Below are the code and all the weights of a small trained network. Each question names an input and a class and asks about switching units off, where a switched-off unit gives its printed mean instead of its output.

import numpy as np


def w(rows, s, z=0):
    codes = np.array(rows[::2]) - 128.0
    scale = np.full(codes.shape[1], s)
    scale[-1] = z or s
    return codes * scale


def f(y):
    return y / 2 * (1 + np.tanh(0.7978845608 * (y + 0.044715 * y**3)))


def log_softmax(a):
    a = a - a.max(-1, keepdims=True)
    return a - np.log(np.exp(a).sum(-1, keepdims=True))


def net(x, mask):
    res = np.array(x, float).reshape(1, 4) / 4 @ E
    y = f(res @ A[0][:, :-1].T + A[0][:, -1])
    res = res + np.where(mask, y, B[0][:, -1]) @ B[0][:, :-1]
    return log_softmax(res[-1] @ U[:, :-1].T + U[:, -1])


A, B = {}, {}
E = w([
[194,107,132,133],'x0',
[126,123,139,130],'x1',
[134,254,135,205],'x2',
[109,136,58,150],'x3',
],0.0087)
A[0] = w([
[131,249,108,180,161],'neuron 0',
[124,54,130,109,52],'neuron 1',
[227,118,163,102,208],'neuron 2',
[196,85,125,165,21],'neuron 3',
[182,144,146,248,109],'neuron 4',
[109,148,77,113,252],'neuron 5',
[134,56,118,128,11],'neuron 6',
[194,88,130,125,169],'neuron 7',
[96,219,143,121,125],'neuron 8',
[156,234,116,109,3],'neuron 9',
[121,102,66,192,211],'neuron 10',
[122,134,27,134,166],'neuron 11',
],0.011,0.0035)
B[0] = w([
[114,63,159,73,255],'neuron 0',
[70,58,76,67,161],'neuron 1',
[2,200,207,196,171],'neuron 2',
[53,165,71,78,128],'neuron 3',
[25,70,76,17,182],'neuron 4',
[42,135,233,132,177],'neuron 5',
[64,116,41,76,145],'neuron 6',
[51,187,204,62,157],'neuron 7',
[53,68,122,37,194],'neuron 8',
[138,60,62,112,168],'neuron 9',
[95,102,252,148,170],'neuron 10',
[187,160,220,179,170],'neuron 11',
],0.007,0.0084)
U = w([
[127,107,116,89,254],'0',
[106,101,2,15,101],'1',
[133,99,162,142,205],'2',
[79,212,71,84,218],'3',
[178,186,35,175,60],'4',
],0.0087,0.0036)

Each question gives the input, the list of numbers given to net, and the class t.
The units are the neurons (one row each of A and B). Each row of codes is followed by its name. A weight is (code - 128) times the scale printed after its matrix; where a second scale follows, it is the last column's (A, B and U).
mask holds one flag per neuron, in row order. A switched-off neuron (its flag False) gives its mean, the last column of its row in B, instead of its output. The means were averaged over made-up inputs and are rounded, as every weight is.
A unit's drop is (log p(t) with every unit on - log p(t) with that unit switched off) / (log p(t) with every unit on - log p(t) with every unit switched off).
The circuit of an input: a set's keep is (log p(t) with only the set's units on - log p(t) with every unit switched off) / (log p(t) with every unit on - log p(t) with every unit switched off). Starting from all 12 units, units are removed one at a time, each time the one whose removal leaves the highest keep (on an exact tie, the one counted first), for as long as the keep stays at least 0.8.
units of the circuit, in order: the units of the circuit, biggest drop first
k most important neurons: the k neurons with the biggest drops, biggest first
drop of u: that unit's drop, to one decimal
input [-1,3,5,8], class 2: 3 most important neurons	[neuron 11; neuron 10; neuron 5]
input [-6,-2,7,6], class 1: units of the circuit, in order	[neuron 8; neuron 0]
input [5,-5,6,4], class 1: units of the circuit, in order	[neuron 4]
input [-2,5,-6,8], class 2: units of the circuit, in order	[neuron 11; neuron 10]
input [-1,-2,-7,8], class 2: 2 most important neurons	[neuron 11; neuron 10]
input [-2,6,8,6], class 1: units of the circuit, in order	[neuron 4; neuron 0]
input [-2,-1,7,8], class 2: 3 most important neurons	[neuron 11; neuron 10; neuron 5]
input [6,5,-5,-3], class 3: 3 most important neurons	[neuron 2; neuron 7; neuron 0]
input [4,0,-3,3], class 3: 2 most important neurons	[neuron 0; neuron 7]
input [2,-5,-4,8], class 2: 2 most important neurons	[neuron 11; neuron 10]
input [-5,0,1,6], class 2: drop of neuron 11	0.2
input [-5,2,2,5], class 2: drop of neuron 11	0.2
input [6,4,-3,2], class 3: drop of neuron 7	0.2
input [-4,1,6,-6], class 1: drop of neuron 4	0.1
input [-3,-7,6,5], class 0: most important neuron	[neuron 11]
